Below is a small trained network, with its code and all its weights. Each question gives an input and a target symbol and asks what happens when units are switched off, that is, made to give their printed mean instead of their output.

import numpy as np


def w(rows, s, z=0):
    codes = np.array(rows[::2]) - 128.0
    scale = np.full(codes.shape[1], s)
    scale[-1] = z or s
    return codes * scale


def norm(h):
    return h / np.sqrt((h * h).mean(-1, keepdims=True) + 1e-5)


def f(y):
    return np.maximum(y, 0)


def softmax(a):
    e = np.exp(a - a.max(-1, keepdims=True))
    return e / e.sum(-1, keepdims=True)


def log_softmax(a):
    a = a - a.max(-1, keepdims=True)
    return a - np.log(np.exp(a).sum(-1, keepdims=True))


def net(x, mask):
    ids = ['ΓΘΞΦΨΩαβεζλμπστ'.index(c) for c in x.split()]
    T = len(ids)
    res = E[ids] + P[:T]
    r = norm(res)
    for j in range(2):
        rows = slice(2 * j, 2 * j + 2)
        q, k, v = (r @ M[0][rows].T for M in (Q, K, V))
        z = softmax(np.where(np.tri(T) > 0, q @ k.T / 2**0.5, -1e9)) @ v
        o = O[0][rows]
        res = res + np.where(mask[j], z, o[:, -1]) @ o[:, :-1]
    y = f(norm(res) @ A[0][:, :-1].T + A[0][:, -1])
    res = res + np.where(mask[2:6], y, B[0][:, -1]) @ B[0][:, :-1]
    return log_softmax(norm(res)[-1] @ U[:, :-1].T + U[:, -1])


Q, K, V, O, A, B = {}, {}, {}, {}, {}, {}
E = w([
[43,240,82,100],'Γ',
[124,93,174,100],'Θ',
[1,208,92,138],'Ξ',
[52,99,180,151],'Φ',
[123,123,164,176],'Ψ',
[59,246,105,92],'Ω',
[113,118,188,158],'α',
[117,128,83,123],'β',
[42,202,88,104],'ε',
[97,165,83,42],'ζ',
[134,74,146,95],'λ',
[115,136,168,148],'μ',
[129,124,133,164],'π',
[124,180,74,97],'σ',
[121,117,189,111],'τ',
],0.0088)
P = w([
[132,108,35,205],'0',
[66,210,163,137],'1',
[78,104,101,74],'2',
[156,103,83,182],'3',
[95,200,202,125],'4',
[91,115,100,76],'5',
[171,109,98,168],'6',
[135,185,233,120],'7',
[90,117,97,77],'8',
[192,121,107,160],'9',
[174,192,250,131],'10',
],0.014)
Q[0] = w([
[128,76,63,132],'head 0',
[130,137,146,85],'head 0',
[2,65,100,151],'head 1',
[108,172,75,44],'head 1',
],0.017)
K[0] = w([
[26,104,118,142],'head 0',
[152,165,118,133],'head 0',
[34,83,95,118],'head 1',
[109,166,143,4],'head 1',
],0.018)
V[0] = w([
[128,205,251,143],'head 0',
[195,155,74,241],'head 0',
[104,120,162,125],'head 1',
[187,104,128,144],'head 1',
],0.011)
O[0] = w([
[2,72,176,135,74],'head 0',
[51,169,74,26,173],'head 0',
[129,104,155,152,135],'head 1',
[109,141,58,118,3],'head 1',
],0.0078,0.0047)
A[0] = w([
[129,83,5,213,209],'neuron 0',
[171,200,148,204,242],'neuron 1',
[63,151,149,140,41],'neuron 2',
[74,153,198,205,3],'neuron 3',
],0.018,0.0047)
B[0] = w([
[195,176,23,248,216],'neuron 0',
[192,2,145,117,249],'neuron 1',
[64,121,97,165,190],'neuron 2',
[238,219,189,133,177],'neuron 3',
],0.018,0.011)
U = w([
[209,164,46,213,255],'Γ',
[211,49,134,139,169],'Θ',
[173,104,197,169,176],'Ξ',
[137,36,154,102,85],'Φ',
[179,204,64,2,30],'Ψ',
[152,178,236,154,95],'Ω',
[59,135,129,147,100],'α',
[104,148,80,37,95],'β',
[110,108,177,61,72],'ε',
[159,177,210,153,43],'ζ',
[60,147,82,126,90],'λ',
[51,149,111,132,130],'μ',
[84,64,208,105,57],'π',
[132,216,242,128,109],'σ',
[95,201,135,181,72],'τ',
],0.0096,0.0044)

Each question gives the input, a string of symbols that net reads in full, and the target symbol t.
The units are the heads (2 rows each of Q, K, V and O) and the neurons (one row each of A and B). Each row of codes is followed by its name. A weight is (code - 128) times the scale printed after its matrix; where a second scale follows, it is the last column's (O, A, B and U).
mask holds one flag per unit, heads first, then neurons. A switched-off unit (its flag False) gives its mean, the last column of its rows in O or B, instead of its output. The means were averaged over made-up inputs and are rounded, as every weight is.
A unit's drop is (log p(t) with every unit on - log p(t) with that unit switched off) / (log p(t) with every unit on - log p(t) with every unit switched off).
The circuit of an input: a set's keep is (log p(t) with only the set's units on - log p(t) with every unit switched off) / (log p(t) with every unit on - log p(t) with every unit switched off). Starting from all 6 units, units are removed one at a time, each time the one whose removal leaves the highest keep (on an exact tie, the one counted first), for as long as the keep stays at least 0.8.
units of the circuit, in order: the units of the circuit, biggest drop first
unit that matters most: the unit with the biggest drop
top k neurons: the k neurons with the biggest drops, biggest first
drop of u: that unit's drop, to one decimal
input μ Γ σ, target Ψ: units of the circuit, in order => (neuron 1; neuron 0)
input Ω Ω Ξ α Θ π Ω μ, target σ: units of the circuit, in order => (head 0; neuron 0; neuron 1)
input α Γ Ω Ω τ, target σ: unit that matters most => head 0
input β λ π μ β λ σ Ξ, target Ψ: units of the circuit, in order => (head 0; neuron 0)
input Ω Ξ Ω ζ Ω, target Θ: top 2 neurons => (neuron 1; neuron 3)
input Ω Ω μ ζ Γ λ Ω β, target σ: top 2 neurons => (neuron 3; neuron 0)
input Ω σ Ξ Γ ε Γ σ ε, target Ψ: units of the circuit, in order => (head 0; neuron 0)
input Φ ε ε ζ Ω Γ ζ ε π σ Θ, target Ψ: top 2 neurons => (neuron 1; neuron 0)
input λ ζ ζ ζ Ξ, target Θ: units of the circuit, in order => (head 0; neuron 1; neuron 0)
input ζ σ ζ, target Ψ: units of the circuit, in order => (neuron 1; neuron 0)
input Θ Ξ Θ λ Ω Ω Ω μ, target σ: units of the circuit, in order => (head 0; neuron 0; neuron 1; head 1)
input Γ α Ω β Ψ Ω Ω Θ, target σ: top 3 neurons => (neuron 1; neuron 0; neuron 3)
input Ω Ω π Ω Ξ, target σ: top 2 neurons => (neuron 0; neuron 3)
input Θ α Ξ ζ Γ, target Θ: top 3 neurons => (neuron 1; neuron 0; neuron 3)
input ζ ε ζ Ξ Ω Γ Ω, target Θ: units of the circuit, in order => (neuron 1)
input π Γ Ξ Ω Ω, target σ: units of the circuit, in order => (neuron 0; head 0; neuron 1)
input Ω ζ ε σ λ, target Ψ: units of the circuit, in order => (head 0; neuron 1; neuron 0)
input ζ Ω ζ Ω β σ σ Ω, target Ψ: units of the circuit, in order => (head 0; neuron 0)
input ε μ Ω π Γ Γ Γ ε ζ Ω α, target σ: units of the circuit, in order => (head 0; neuron 0; neuron 1; head 1)
input Γ α Ω Ω μ α Γ β ε σ Γ, target Ψ: units of the circuit, in order => (head 0; neuron 0)
input α Γ τ ε β Ω Ω Ω, target σ: units of the circuit, in order => (head 0; neuron 0; neuron 1)
input μ Γ ζ Ω Θ, target σ: top neuron => (neuron 0)
input Γ Ω ε Ω σ Ω σ Θ, target Ψ: top 2 neurons => (neuron 1; neuron 0)
input Ω α β Ω Γ π ε Ω Γ σ ζ, target Ψ: units of the circuit, in order => (head 0; neuron 1; neuron 0)
input β α λ Ω Γ Ω σ τ, target Ψ: top 3 neurons => (neuron 1; neuron 0; neuron 3)
input Ψ λ Ψ Ξ Ξ Ψ Ω Ψ, target σ: top 3 neurons => (neuron 3; neuron 0; neuron 1)
input Γ Ξ τ β Ψ σ Ω β, target σ: top neuron => (neuron 3)
input ε Ξ Γ Γ ζ Ω σ β, target Ψ: drop of head 0 => 0.9
input τ Ψ Γ Ω ζ τ ζ ε Ω Ω ζ, target σ: drop of neuron 0 => 0.5
